Here is a tiny trained network, its code and every weight. The questions are about switching its units off for an input and a target symbol, where a switched-off unit gives its printed mean instead of its output.

import numpy as np


def w(rows, s, z=0):
    codes = np.array(rows[::2]) - 128.0
    scale = np.full(codes.shape[1], s)
    scale[-1] = z or s
    return codes * scale


def f(y):
    return y / 2 * (1 + np.tanh(0.7978845608 * (y + 0.044715 * y**3)))


def softmax(a):
    e = np.exp(a - a.max(-1, keepdims=True))
    return e / e.sum(-1, keepdims=True)


def log_softmax(a):
    a = a - a.max(-1, keepdims=True)
    return a - np.log(np.exp(a).sum(-1, keepdims=True))


def net(x, mask):
    ids = ['αβγεηθλμξπστφψω'.index(c) for c in x.split()]
    T = len(ids)
    res = E[ids] + P[:T]
    u = 0
    for l in range(2):
        q, k, v = (res @ M[l].T for M in (Q, K, V))
        z = softmax(np.where(np.tri(T) > 0, q @ k.T / 3**0.5, -1e9)) @ v
        res = res + np.where(mask[u], z, O[l][:, -1]) @ O[l][:, :-1]
        u += 1
        y = f(res @ A[l][:, :-1].T + A[l][:, -1])
        res = res + np.where(mask[u : u + 12], y, B[l][:, -1]) @ B[l][:, :-1]
        u += 12
    return log_softmax(res[-1] @ U[:, :-1].T + U[:, -1])


Q, K, V, O, A, B = {}, {}, {}, {}, {}, {}
E = w([
[126,139,143,151,118],'α',
[142,161,157,148,29],'β',
[166,160,60,175,81],'γ',
[168,79,151,230,158],'ε',
[123,229,160,121,125],'η',
[116,137,165,88,143],'θ',
[117,140,192,43,162],'λ',
[81,176,161,109,177],'μ',
[124,162,222,127,139],'ξ',
[88,171,93,216,136],'π',
[184,168,137,125,97],'σ',
[69,185,186,165,186],'τ',
[174,130,100,112,254],'φ',
[117,144,77,86,166],'ψ',
[164,128,100,173,132],'ω',
],0.019)
P = w([
[128,6,163,71,112],'0',
[233,231,224,189,151],'1',
[240,220,229,188,144],'2',
[248,219,232,179,138],'3',
[253,209,234,176,127],'4',
[220,206,237,164,117],'5',
],0.0051)
Q[0] = w([
[100,171,157,17,187],'L0H0',
[42,23,74,127,52],'L0H0',
[109,177,131,190,2],'L0H0',
],0.0089)
K[0] = w([
[2,99,130,245,178],'L0H0',
[132,205,181,223,90],'L0H0',
[221,87,234,149,124],'L0H0',
],0.0087)
V[0] = w([
[199,149,104,55,65],'L0H0',
[87,237,2,119,151],'L0H0',
[80,40,61,173,84],'L0H0',
],0.0055)
O[0] = w([
[231,191,96,86,72,53],'L0H0',
[38,191,1,51,164,115],'L0H0',
[76,87,79,137,73,2],'L0H0',
],0.0049,0.0021)
A[0] = w([
[96,128,217,97,103,2],'L0N0',
[94,197,12,2,140,132],'L0N1',
[140,93,33,152,17,66],'L0N2',
[95,39,126,139,208,134],'L0N3',
[105,228,130,76,33,106],'L0N4',
[111,178,132,194,7,69],'L0N5',
[152,135,86,156,112,72],'L0N6',
[150,194,100,102,128,105],'L0N7',
[223,62,99,62,75,68],'L0N8',
[89,55,139,24,154,203],'L0N9',
[231,131,238,142,87,14],'L0N10',
[81,146,120,118,234,122],'L0N11',
],0.0079,0.0051)
B[0] = w([
[79,77,82,132,212,121],'L0N0',
[210,200,82,235,36,135],'L0N1',
[172,167,42,101,254,131],'L0N2',
[40,131,97,184,127,141],'L0N3',
[117,140,179,239,126,203],'L0N4',
[177,127,112,185,166,243],'L0N5',
[160,107,117,114,175,129],'L0N6',
[119,157,192,149,116,170],'L0N7',
[40,160,92,76,174,122],'L0N8',
[106,251,107,164,149,123],'L0N9',
[45,133,26,78,128,255],'L0N10',
[45,220,123,149,97,192],'L0N11',
],0.0059,0.0041)
Q[1] = w([
[186,127,108,74,95],'L1H0',
[105,210,189,148,146],'L1H0',
[81,3,77,30,113],'L1H0',
],0.013)
K[1] = w([
[233,168,175,132,155],'L1H0',
[53,67,3,130,138],'L1H0',
[253,213,254,190,136],'L1H0',
],0.0083)
V[1] = w([
[137,126,84,78,49],'L1H0',
[69,122,1,83,198],'L1H0',
[29,57,155,149,6],'L1H0',
],0.0079)
O[1] = w([
[141,254,135,79,79,1],'L1H0',
[73,113,87,105,26,233],'L1H0',
[157,86,227,104,52,225],'L1H0',
],0.0092,0.0045)
A[1] = w([
[125,17,93,75,139,178],'L1N0',
[91,114,107,91,77,99],'L1N1',
[226,106,193,113,109,1],'L1N2',
[255,87,35,200,59,119],'L1N3',
[109,141,130,124,58,30],'L1N4',
[166,158,122,179,122,110],'L1N5',
[143,12,179,132,116,153],'L1N6',
[122,84,103,128,170,178],'L1N7',
[131,139,121,29,133,243],'L1N8',
[102,72,171,80,182,99],'L1N9',
[73,177,9,146,104,35],'L1N10',
[195,151,68,90,118,36],'L1N11',
],0.009,0.007)
B[1] = w([
[112,204,196,166,134,148],'L1N0',
[136,132,77,154,126,140],'L1N1',
[152,181,14,209,73,158],'L1N2',
[2,158,100,48,123,254],'L1N3',
[213,127,95,182,165,144],'L1N4',
[126,11,107,118,137,203],'L1N5',
[135,89,67,55,147,235],'L1N6',
[160,140,193,77,130,156],'L1N7',
[161,220,76,110,74,130],'L1N8',
[146,193,54,86,114,142],'L1N9',
[209,80,187,172,101,203],'L1N10',
[117,157,185,191,166,130],'L1N11',
],0.0074,0.0069)
U = w([
[189,133,225,140,87,211],'α',
[123,195,130,86,108,122],'β',
[76,158,48,113,113,65],'γ',
[82,165,154,114,111,74],'ε',
[107,90,139,206,103,109],'η',
[68,119,174,119,2,128],'θ',
[147,146,129,132,184,158],'λ',
[170,164,111,110,71,119],'μ',
[152,174,69,169,85,4],'ξ',
[140,159,156,88,94,181],'π',
[73,68,155,86,135,160],'σ',
[111,137,129,92,113,142],'τ',
[215,76,144,83,80,253],'φ',
[33,139,188,127,128,2],'ψ',
[116,133,169,82,110,115],'ω',
],0.0099,0.0044)

Each question gives the input, a string of symbols that net reads in full, and the target symbol t.
The units are the heads (3 rows each of Q, K, V and O) and the neurons (one row each of A and B). Each row of codes is followed by its name. A weight is (code - 128) times the scale printed after its matrix; where a second scale follows, it is the last column's (O, A, B and U).
mask holds one flag per unit, layer by layer, with each layer's heads first. A switched-off unit (its flag False) gives its mean, the last column of its rows in O or B, instead of its output. The means were averaged over made-up inputs and are rounded, as every weight is.
A unit's drop is (log p(t) with every unit on - log p(t) with that unit switched off) / (log p(t) with every unit on - log p(t) with every unit switched off).
The circuit of an input: a set's keep is (log p(t) with only the set's units on - log p(t) with every unit switched off) / (log p(t) with every unit on - log p(t) with every unit switched off). Starting from the 12 units with the biggest drops (on a tie, the unit counted first), units are removed one at a time, each time the one whose removal leaves the highest keep (on an exact tie, the one counted first), for as long as the keep stays at least 0.8.
circuit, biggest first: the units of the circuit, biggest drop first
top k neurons: the k neurons with the biggest drops, biggest first
top k neurons in layer l: the k neurons of layer l with the biggest drops, biggest first
input η β π α τ, target λ: circuit, biggest first => (L1H0; L0H0)
input η φ α λ, target λ: circuit, biggest first => (L1H0)
input ε τ π η π η, target φ: circuit, biggest first => (L0H0; L1H0; L1N6; L0N3)
input γ π π γ η π, target ξ: circuit, biggest first => (L1H0; L0N2; L1N10)
input π π π γ, target θ: circuit, biggest first => (L1H0; L0H0)
input π π τ ε τ, target θ: circuit, biggest first => (L0H0; L1H0)
input π π π α μ, target θ: circuit, biggest first => (L0H0; L1H0)
input π μ β γ π η, target α: top 3 neurons => (L1N3; L0N10; L1N4)
input ε τ π, target φ: circuit, biggest first => (L1H0; L1N6; L0H0; L0N3)
input α π π η π, target α: circuit, biggest first => (L1H0; L0H0; L0N10)
input ε γ τ π α, target φ: top 2 neurons in layer 1 => (L1N6; L1N3)
input η γ λ, target λ: top 2 neurons => (L1N3; L0N9)
input η π σ, target λ: top 2 neurons => (L0N10; L0N4)
input η π π π, target λ: top neuron => (L0N10)
input τ π γ ε π ω, target σ: top 2 neurons => (L1N3; L1N6)
input η γ ε η, target λ: top 2 neurons in layer 1 => (L1N3; L1N10)
input π α ε, target σ: top 3 neurons => (L1N6; L0N10; L1N3)
input γ β ε τ ψ, target ξ: top 2 neurons => (L0N2; L1N10)
input β γ α η, target α: top 2 neurons => (L0N4; L1N3)
input γ γ γ π η, target ξ: top neuron in layer 0 => (L0N2)
input ε ξ α π τ ε, target φ: top 2 neurons => (L1N6; L0N3)
input γ γ ε ψ, target ξ: top 2 neurons => (L1N10; L0N2)
input γ ε φ, target ξ: top 2 neurons in layer 1 => (L1N10; L1N8)
input ξ π ε, target σ: top 2 neurons in layer 0 => (L0N10; L0N0)
